Below is a small trained network, with its code and all its weights. Each question gives an input and a target symbol and asks what happens when units are switched off, that is, made to give their printed mean instead of their output.

import numpy as np


def w(rows, s, z=0):
    codes = np.array(rows[::2]) - 128.0
    scale = np.full(codes.shape[1], s)
    scale[-1] = z or s
    return codes * scale


def softmax(a):
    e = np.exp(a - a.max(-1, keepdims=True))
    return e / e.sum(-1, keepdims=True)


def log_softmax(a):
    a = a - a.max(-1, keepdims=True)
    return a - np.log(np.exp(a).sum(-1, keepdims=True))


def net(x, mask):
    ids = ['γδεζημξπστφψω'.index(c) for c in x.split()]
    T = len(ids)
    res = E[ids] + P[:T]
    u = 0
    for l in range(3):
        r = res
        for j in range(2):
            rows = slice(4 * j, 4 * j + 4)
            q, k, v = (r @ M[l][rows].T for M in (Q, K, V))
            z = softmax(np.where(np.tri(T) > 0, q @ k.T / 4**0.5, -1e9)) @ v
            o = O[l][rows]
            res = res + np.where(mask[u + j], z, o[:, -1]) @ o[:, :-1]
        u += 2
    return log_softmax(res[-1] @ U[:, :-1].T + U[:, -1])


Q, K, V, O = {}, {}, {}, {}
E = w([
[112,129,88,206,42,188],'γ',
[161,129,8,115,79,57],'δ',
[64,80,164,191,140,141],'ε',
[108,115,158,197,108,86],'ζ',
[91,148,182,155,68,164],'η',
[95,111,126,114,167,67],'μ',
[169,34,192,109,22,96],'ξ',
[181,128,130,70,67,126],'π',
[125,56,74,181,99,113],'σ',
[38,107,131,88,132,87],'τ',
[133,2,49,75,44,124],'φ',
[219,140,106,81,173,170],'ψ',
[64,145,204,173,121,71],'ω',
],0.016)
P = w([
[162,158,134,35,253,138],'0',
[109,170,173,186,218,159],'1',
[134,188,98,148,186,125],'2',
[155,125,63,11,107,214],'3',
[119,116,69,9,12,147],'4',
[106,62,95,107,26,97],'5',
[78,111,137,150,70,32],'6',
],0.0037)
Q[0] = w([
[147,152,152,95,80,117],'0.h0',
[172,78,109,95,126,147],'0.h0',
[144,96,149,102,201,146],'0.h0',
[161,168,183,141,196,88],'0.h0',
[35,244,92,146,114,154],'0.h1',
[183,118,141,73,190,159],'0.h1',
[80,30,2,209,221,117],'0.h1',
[149,187,113,123,171,142],'0.h1',
],0.0095)
K[0] = w([
[110,127,93,150,68,116],'0.h0',
[116,147,131,152,114,155],'0.h0',
[103,150,114,127,195,83],'0.h0',
[125,77,144,111,164,79],'0.h0',
[1,185,111,114,180,85],'0.h1',
[143,67,171,65,187,121],'0.h1',
[79,94,63,190,162,86],'0.h1',
[98,57,157,95,188,111],'0.h1',
],0.0087)
V[0] = w([
[159,117,123,143,135,156],'0.h0',
[175,79,144,93,98,122],'0.h0',
[173,129,82,95,75,107],'0.h0',
[79,132,124,98,213,255],'0.h0',
[191,151,158,148,159,144],'0.h1',
[114,219,140,191,147,96],'0.h1',
[115,70,178,120,200,137],'0.h1',
[189,77,116,116,172,178],'0.h1',
],0.0088)
O[0] = w([
[144,152,77,148,149,121,118],'0.h0',
[45,138,123,97,255,156,204],'0.h0',
[86,145,143,113,189,175,217],'0.h0',
[92,122,90,135,30,65,4],'0.h0',
[177,134,69,89,118,118,39],'0.h1',
[186,89,138,75,131,163,11],'0.h1',
[108,91,83,122,111,142,48],'0.h1',
[67,156,106,130,97,72,97],'0.h1',
],0.009,0.0029)
Q[1] = w([
[110,157,107,117,117,190],'1.h0',
[154,180,172,206,185,119],'1.h0',
[195,157,44,80,71,159],'1.h0',
[138,188,97,147,79,133],'1.h0',
[122,132,31,224,207,50],'1.h1',
[223,97,92,136,136,53],'1.h1',
[68,126,154,254,120,146],'1.h1',
[93,84,190,61,56,155],'1.h1',
],0.0085)
K[1] = w([
[179,152,132,155,67,108],'1.h0',
[93,131,103,75,149,138],'1.h0',
[140,150,130,207,154,227],'1.h0',
[187,146,108,199,156,175],'1.h0',
[115,146,134,76,112,129],'1.h1',
[153,97,176,56,95,81],'1.h1',
[97,255,126,146,93,240],'1.h1',
[170,109,46,139,101,161],'1.h1',
],0.0098)
V[1] = w([
[161,170,160,88,129,104],'1.h0',
[21,156,89,119,58,156],'1.h0',
[138,129,110,188,99,209],'1.h0',
[89,81,78,199,150,39],'1.h0',
[72,106,164,207,125,194],'1.h1',
[38,129,122,119,70,111],'1.h1',
[133,60,254,106,98,78],'1.h1',
[140,113,29,243,160,109],'1.h1',
],0.0081)
O[1] = w([
[37,124,168,116,93,113,83],'1.h0',
[194,157,17,168,58,228,207],'1.h0',
[163,192,183,219,201,152,105],'1.h0',
[209,124,173,131,119,79,159],'1.h0',
[234,57,110,22,196,178,252],'1.h1',
[100,125,35,142,111,254,174],'1.h1',
[90,78,138,70,24,71,121],'1.h1',
[225,140,158,119,193,74,121],'1.h1',
],0.0068,0.0032)
Q[2] = w([
[104,55,141,28,83,95],'2.h0',
[101,78,197,80,84,29],'2.h0',
[103,101,168,180,126,107],'2.h0',
[149,187,126,138,106,37],'2.h0',
[134,88,65,56,120,65],'2.h1',
[33,135,158,167,9,170],'2.h1',
[220,135,140,180,229,129],'2.h1',
[57,141,232,65,1,132],'2.h1',
],0.0064)
K[2] = w([
[163,106,107,3,52,142],'2.h0',
[78,170,79,217,187,69],'2.h0',
[32,72,118,68,75,71],'2.h0',
[180,84,34,177,31,21],'2.h0',
[216,99,138,132,72,151],'2.h1',
[104,64,73,154,102,93],'2.h1',
[154,119,96,204,164,198],'2.h1',
[28,80,102,115,181,82],'2.h1',
],0.0064)
V[2] = w([
[148,52,254,201,144,140],'2.h0',
[164,136,174,132,85,141],'2.h0',
[101,55,58,188,179,90],'2.h0',
[140,123,187,166,129,196],'2.h0',
[129,159,137,79,170,147],'2.h1',
[147,78,136,136,83,151],'2.h1',
[125,228,238,126,150,153],'2.h1',
[155,106,67,156,183,48],'2.h1',
],0.0094)
O[2] = w([
[173,134,89,74,162,116,162],'2.h0',
[160,122,105,163,103,99,81],'2.h0',
[194,194,121,54,87,154,135],'2.h0',
[73,157,89,128,145,69,255],'2.h0',
[108,126,123,141,126,133,202],'2.h1',
[148,108,111,95,138,104,195],'2.h1',
[157,73,132,163,115,112,40],'2.h1',
[140,174,245,100,139,121,25],'2.h1',
],0.011,0.002)
U = w([
[131,101,97,158,129,140,21],'γ',
[92,125,172,149,170,140,99],'δ',
[135,156,99,96,76,138,192],'ε',
[109,116,133,89,122,98,146],'ζ',
[86,109,79,152,75,103,190],'η',
[130,83,177,91,59,193,188],'μ',
[60,120,104,57,182,152,1],'ξ',
[52,95,132,161,134,176,189],'π',
[157,127,153,110,124,184,158],'σ',
[108,106,94,89,59,199,109],'τ',
[157,118,95,151,136,254,150],'φ',
[84,187,136,152,96,145,140],'ψ',
[125,43,117,101,95,143,63],'ω',
],0.009,0.0032)

Each question gives the input, a string of symbols that net reads in full, and the target symbol t.
The units are the heads (4 rows each of Q, K, V and O). Each row of codes is followed by its name. A weight is (code - 128) times the scale printed after its matrix; where a second scale follows, it is the last column's (O and U).
mask holds one flag per head, layer by layer. A switched-off head (its flag False) gives its mean, the last column of its rows in O, instead of its output. The means were averaged over made-up inputs and are rounded, as every weight is.
A unit's drop is (log p(t) with every unit on - log p(t) with that unit switched off) / (log p(t) with every unit on - log p(t) with every unit switched off).
The circuit of an input: a set's keep is (log p(t) with only the set's units on - log p(t) with every unit switched off) / (log p(t) with every unit on - log p(t) with every unit switched off). Starting from all 6 units, units are removed one at a time, each time the one whose removal leaves the highest keep (on an exact tie, the one counted first), for as long as the keep stays at least 0.8.
units of the circuit, in order: the units of the circuit, biggest drop first
most important unit: the unit with the biggest drop
which heads matter: for each layer, one digit per head in row order, 1 if its drop is at least 0.15 and else 0, layers parted by /
drop of u: that unit's drop, to one decimal
input σ ξ π τ ξ ξ π, target ξ: units of the circuit, in order : 0.h0
input φ ζ σ, target φ: units of the circuit, in order : 0.h1; 0.h0; 1.h1
input τ ε σ, target τ: units of the circuit, in order : 1.h1; 0.h0; 2.h0
input ψ ξ δ δ τ, target δ: which heads matter : 10 / 01 / 01
input ψ μ φ, target ψ: units of the circuit, in order : 0.h1; 1.h1; 2.h1
input π π σ, target π: units of the circuit, in order : 0.h0; 2.h0; 1.h0; 2.h1
input φ ξ ξ, target φ: units of the circuit, in order : 0.h0; 0.h1; 1.h0
input φ ε ε, target φ: units of the circuit, in order : 0.h1; 1.h0
input ψ ψ ζ, target ψ: units of the circuit, in order : 1.h1; 0.h0; 0.h1; 2.h1
input π ξ φ, target π: units of the circuit, in order : 0.h0; 0.h1; 2.h1
input μ π ξ ξ ε, target ξ: units of the circuit, in order : 0.h0; 2.h0
input ζ π δ ψ ζ, target δ: units of the circuit, in order : 1.h1; 0.h0; 2.h1; 1.h0
input ξ π δ, target ξ: which heads matter : 10 / 10 / 00
input ψ π π π, target π: most important unit : 2.h0
input ξ ε φ φ π, target φ: which heads matter : 11 / 11 / 00
input σ ε σ, target σ: which heads matter : 00 / 11 / 01
input ζ σ ω, target ζ: which heads matter : 10 / 11 / 10
input ε μ ζ ω, target μ: which heads matter : 10 / 01 / 00
input π π η, target π: drop of 0.h1 : 0.0
input π ψ τ, target π: drop of 2.h1 : 0.2
input ξ ζ δ, target ξ: most important unit : 0.h0
